Here is a tiny trained network, its code and every weight. The questions are about switching its units off for an input and a target symbol, where a switched-off unit gives its printed mean instead of its output.

import numpy as np


def w(rows, s, z=0):
    codes = np.array(rows[::2]) - 128.0
    scale = np.full(codes.shape[1], s)
    scale[-1] = z or s
    return codes * scale


def f(y):
    return np.maximum(y, 0)


def softmax(a):
    e = np.exp(a - a.max(-1, keepdims=True))
    return e / e.sum(-1, keepdims=True)


def log_softmax(a):
    a = a - a.max(-1, keepdims=True)
    return a - np.log(np.exp(a).sum(-1, keepdims=True))


def net(x, mask):
    ids = ['αβεηλτ'.index(c) for c in x.split()]
    T = len(ids)
    res = E[ids] + P[:T]
    u = 0
    for l in range(2):
        r = res
        for j in range(2):
            rows = slice(4 * j, 4 * j + 4)
            q, k, v = (r @ M[l][rows].T for M in (Q, K, V))
            z = softmax(np.where(np.tri(T) > 0, q @ k.T / 4**0.5, -1e9)) @ v
            o = O[l][rows]
            res = res + np.where(mask[u + j], z, o[:, -1]) @ o[:, :-1]
        u += 2
        y = f(res @ A[l][:, :-1].T + A[l][:, -1])
        res = res + np.where(mask[u : u + 4], y, B[l][:, -1]) @ B[l][:, :-1]
        u += 4
    return log_softmax(res[-1] @ U[:, :-1].T + U[:, -1])


Q, K, V, O, A, B = {}, {}, {}, {}, {}, {}
E = w([
[46,180,76,100,150,106,170,134,195,108,123,162],'α',
[112,161,80,206,173,105,74,154,242,83,78,82],'β',
[124,107,123,85,113,146,72,68,131,165,212,163],'ε',
[158,131,116,87,193,130,95,223,125,56,29,170],'η',
[121,130,84,120,91,86,150,179,89,107,38,60],'λ',
[105,251,163,100,91,145,97,176,139,158,45,57],'τ',
],0.021)
P = w([
[226,201,1,76,45,222,146,60,250,144,62,92],'0',
[149,112,87,136,97,213,148,58,112,74,78,114],'1',
[134,145,101,145,92,193,110,86,78,94,101,136],'2',
[121,158,114,147,88,168,93,95,68,111,110,138],'3',
[111,166,129,143,87,144,84,111,68,129,120,151],'4',
[104,169,142,138,86,120,77,120,73,140,131,165],'5',
[96,166,154,132,86,99,72,133,82,153,137,171],'6',
[88,160,166,129,94,78,65,143,87,158,147,177],'7',
[81,151,173,114,99,58,58,154,100,166,155,172],'8',
[73,139,191,102,100,39,62,165,122,171,164,175],'9',
[91,135,200,74,100,7,75,175,147,196,181,176],'10',
],0.0085)
Q[0] = w([
[55,125,120,109,141,87,158,150,119,173,113,152],'L0H1',
[80,167,80,124,80,72,112,157,112,128,136,203],'L0H1',
[164,100,157,157,105,129,114,87,106,109,137,59],'L0H1',
[42,172,64,85,120,134,169,84,162,73,117,138],'L0H1',
[148,29,233,192,185,137,232,50,207,107,146,66],'L0H2',
[254,25,162,98,121,140,146,80,99,154,193,105],'L0H2',
[168,116,107,211,182,130,165,147,120,119,110,188],'L0H2',
[191,143,132,62,133,196,110,165,197,226,102,132],'L0H2',
],0.0065)
K[0] = w([
[108,115,112,127,168,160,160,110,115,156,135,93],'L0H1',
[106,113,136,102,100,107,115,135,125,140,161,136],'L0H1',
[106,115,116,153,111,96,136,148,112,162,118,96],'L0H1',
[83,150,105,138,100,128,127,105,142,111,138,138],'L0H1',
[162,143,68,149,132,209,177,112,106,120,80,122],'L0H2',
[168,160,88,132,122,252,170,94,137,94,151,136],'L0H2',
[97,159,121,183,111,141,159,153,109,138,119,107],'L0H2',
[149,85,89,111,121,124,153,130,133,131,177,88],'L0H2',
],0.011)
V[0] = w([
[91,184,153,147,69,121,141,167,163,154,148,173],'L0H1',
[142,118,150,134,120,187,29,55,96,154,136,138],'L0H1',
[187,97,187,69,67,83,133,2,145,197,106,241],'L0H1',
[122,198,143,145,113,93,182,199,145,99,11,144],'L0H1',
[104,173,194,110,89,149,79,40,123,163,56,71],'L0H2',
[46,123,93,132,66,98,161,53,99,136,161,52],'L0H2',
[47,151,179,184,146,209,47,50,237,114,162,136],'L0H2',
[154,174,199,188,113,114,205,190,139,140,121,133],'L0H2',
],0.006)
O[0] = w([
[136,58,102,112,146,143,142,112,103,63,118,128,146],'L0H1',
[142,99,145,110,131,88,184,152,220,92,189,84,104],'L0H1',
[74,189,81,133,127,141,158,179,84,66,180,97,64],'L0H1',
[145,109,137,162,110,152,208,63,176,181,100,170,254],'L0H1',
[84,17,189,129,162,158,181,160,147,140,115,129,192],'L0H2',
[63,93,123,134,152,103,2,153,191,147,78,77,128],'L0H2',
[126,136,70,180,84,161,186,180,99,181,143,156,103],'L0H2',
[97,93,122,106,107,191,127,84,133,115,111,77,91],'L0H2',
],0.0095,0.0078)
A[0] = w([
[115,54,109,127,105,143,132,1,123,153,149,174,161],'L0N1',
[119,76,109,97,138,167,73,40,76,159,137,206,3],'L0N2',
[192,130,120,124,113,155,107,50,80,132,180,144,71],'L0N3',
[182,153,49,117,148,87,129,82,109,107,64,99,120],'L0N4',
],0.0074,0.0037)
B[0] = w([
[80,151,54,43,103,116,107,119,129,150,190,113,254],'L0N1',
[173,153,64,4,161,132,143,169,113,98,141,128,181],'L0N2',
[102,107,63,169,113,144,55,152,141,87,131,61,144],'L0N3',
[123,109,165,147,30,136,143,132,142,91,132,124,237],'L0N4',
],0.013,0.0071)
Q[1] = w([
[94,174,215,93,120,116,139,161,72,187,101,160],'L1H1',
[84,177,103,87,94,162,136,112,185,151,89,155],'L1H1',
[141,65,65,105,88,92,178,117,120,60,104,98],'L1H1',
[182,130,79,86,179,174,141,139,143,57,89,185],'L1H1',
[252,105,197,206,169,134,120,116,115,151,103,103],'L1H2',
[209,44,119,111,152,57,191,130,117,53,22,192],'L1H2',
[125,111,23,132,184,102,97,131,130,100,251,144],'L1H2',
[102,74,138,123,102,132,181,134,43,99,181,54],'L1H2',
],0.011)
K[1] = w([
[72,128,229,37,186,148,194,130,59,91,85,128],'L1H1',
[55,136,143,125,202,43,168,97,105,160,162,187],'L1H1',
[169,125,130,111,148,29,2,63,192,65,163,98],'L1H1',
[183,161,118,112,99,172,137,120,133,66,184,224],'L1H1',
[212,84,105,75,89,212,157,52,157,210,168,134],'L1H2',
[199,191,192,75,109,61,125,52,76,113,197,132],'L1H2',
[121,234,60,153,78,137,212,155,158,51,17,112],'L1H2',
[109,152,151,76,128,132,29,98,254,47,69,109],'L1H2',
],0.0087)
V[1] = w([
[155,199,64,136,141,66,122,146,95,166,172,57],'L1H1',
[103,84,120,217,159,110,138,44,152,65,133,127],'L1H1',
[115,202,131,154,118,134,44,152,176,125,112,130],'L1H1',
[152,65,101,156,155,106,71,112,155,195,211,157],'L1H1',
[89,115,98,99,56,116,158,7,76,156,193,32],'L1H2',
[136,235,169,65,164,238,95,93,136,168,136,133],'L1H2',
[88,223,87,164,162,90,174,119,193,154,118,63],'L1H2',
[108,119,218,223,62,121,135,119,83,255,137,177],'L1H2',
],0.0079)
O[1] = w([
[45,139,167,50,135,170,31,98,187,123,69,104,98],'L1H1',
[136,227,174,81,72,43,224,181,126,185,150,162,37],'L1H1',
[100,92,144,132,152,171,177,143,111,136,124,92,145],'L1H1',
[142,209,116,121,81,164,94,149,158,144,141,145,81],'L1H1',
[61,164,231,92,79,49,93,171,80,164,177,69,201],'L1H2',
[76,171,165,192,133,253,180,163,163,158,188,62,157],'L1H2',
[8,178,101,120,185,164,129,97,56,156,54,169,131],'L1H2',
[118,28,111,154,177,93,133,132,143,107,86,50,4],'L1H2',
],0.0078,0.015)
A[1] = w([
[105,133,89,67,134,110,166,229,139,80,105,150,165],'L1N1',
[150,188,193,142,97,124,245,152,126,149,150,141,81],'L1N2',
[141,150,92,103,176,92,196,107,103,146,3,167,2],'L1N3',
[145,136,216,150,122,151,129,167,100,159,110,172,4],'L1N4',
],0.0078,0.0026)
B[1] = w([
[208,196,144,148,110,136,69,46,189,172,139,17,209],'L1N1',
[142,101,83,178,192,133,167,199,186,96,90,191,254],'L1N2',
[1,196,183,187,92,80,167,221,216,160,199,186,183],'L1N3',
[95,35,210,26,53,142,113,80,104,215,98,189,203],'L1N4',
],0.0073,0.01)
U = w([
[115,209,136,165,64,187,73,62,121,159,140,122,4],'α',
[25,104,174,215,150,49,106,145,217,71,220,248,139],'β',
[113,191,140,243,116,98,99,152,116,79,254,75,124],'ε',
[218,175,116,184,84,161,119,83,167,138,141,116,101],'η',
[183,162,136,144,91,39,105,56,148,160,116,67,235],'λ',
[106,143,132,151,181,158,181,150,143,113,159,30,212],'τ',
],0.0042,0.0022)

Each question gives the input, a string of symbols that net reads in full, and the target symbol t.
The units are the heads (4 rows each of Q, K, V and O) and the neurons (one row each of A and B). Each row of codes is followed by its name. A weight is (code - 128) times the scale printed after its matrix; where a second scale follows, it is the last column's (O, A, B and U).
mask holds one flag per unit, layer by layer, with each layer's heads first. A switched-off unit (its flag False) gives its mean, the last column of its rows in O or B, instead of its output. The means were averaged over made-up inputs and are rounded, as every weight is.
A unit's drop is (log p(t) with every unit on - log p(t) with that unit switched off) / (log p(t) with every unit on - log p(t) with every unit switched off).
The circuit of an input: a set's keep is (log p(t) with only the set's units on - log p(t) with every unit switched off) / (log p(t) with every unit on - log p(t) with every unit switched off). Starting from all 12 units, units are removed one at a time, each time the one whose removal leaves the highest keep (on an exact tie, the one counted first), for as long as the keep stays at least 0.8.
circuit, biggest first: the units of the circuit, biggest drop first
unit that matters most: the unit with the biggest drop
top k neurons: the k neurons with the biggest drops, biggest first
k most important neurons of layer l: the k neurons of layer l with the biggest drops, biggest first
input λ τ λ τ τ ε τ η τ τ ε, target τ: top 2 neurons => L0N4, L0N2
input τ η λ τ β η λ η β λ, target η: unit that matters most => L0H2
input τ τ β α α λ η τ α λ α, target λ: 2 most important neurons of layer 0 => L0N1, L0N2
input ε β τ β λ τ ε λ, target τ: circuit, biggest first => L0H2, L0H1, L0N1, L1H2
input β β η τ τ α λ λ β, target η: circuit, biggest first => L0H2, L0H1, L1H2
input β λ β η ε α λ, target β: circuit, biggest first => L0H2, L1N2, L1H1, L0N1
input α β λ, target λ: circuit, biggest first => L0H2, L1H2, L0N4
input τ λ η λ η η η η ε, target α: top 2 neurons => L0N1, L0N2
input λ λ λ α η ε η ε, target η: circuit, biggest first => L1H2, L0H2
input τ α λ η τ λ, target η: circuit, biggest first => L1H2, L0H2
input λ λ τ λ τ τ ε λ λ α η, target α: 2 most important neurons of layer 1 => L1N4, L1N3
input η η τ β β λ η τ η, target τ: circuit, biggest first => L0H2, L1H2, L0N3
input β η η η λ β λ, target β: top 4 neurons => L1N3, L1N2, L0N4, L0N2
input β λ α β, target λ: circuit, biggest first => L0H1, L1H2
input τ η α β ε β β ε τ η τ, target ε: top neuron => L0N1
input η β λ α λ λ β, target λ: top 4 neurons => L1N2, L1N3, L0N4, L0N1
input α λ η β β τ α τ λ τ β, target τ: circuit, biggest first => L0H2, L1H2, L0N4
input λ η λ λ η, target λ: 2 most important neurons of layer 0 => L0N2, L0N4
input α α β η τ λ η β, target η: top 2 neurons => L0N1, L1N3
input ε λ α λ β, target α: unit that matters most => L0H2
input α τ λ α, target τ: circuit, biggest first => L0H1, L0N1, L1H2, L0N2
input τ τ β τ α τ η λ τ, target η: top 2 neurons => L0N1, L0N4
input η λ η β λ η λ α, target α: top 2 neurons => L0N1, L0N2
input τ α ε α α η λ, target α: top 2 neurons => L0N3, L0N1
input β α η, target η: circuit, biggest first => L0H2, L1H2
input α α α λ ε τ β, target α: top 2 neurons => L0N1, L0N3
input ε α λ, target α: top 2 neurons => L0N4, L1N2
input λ τ α λ λ ε η, target α: unit that matters most => L0H1
input ε λ τ ε, target λ: circuit, biggest first => L1H2, L0N4
input τ ε η τ, target β: top 3 neurons => L1N2, L0N1, L0N2
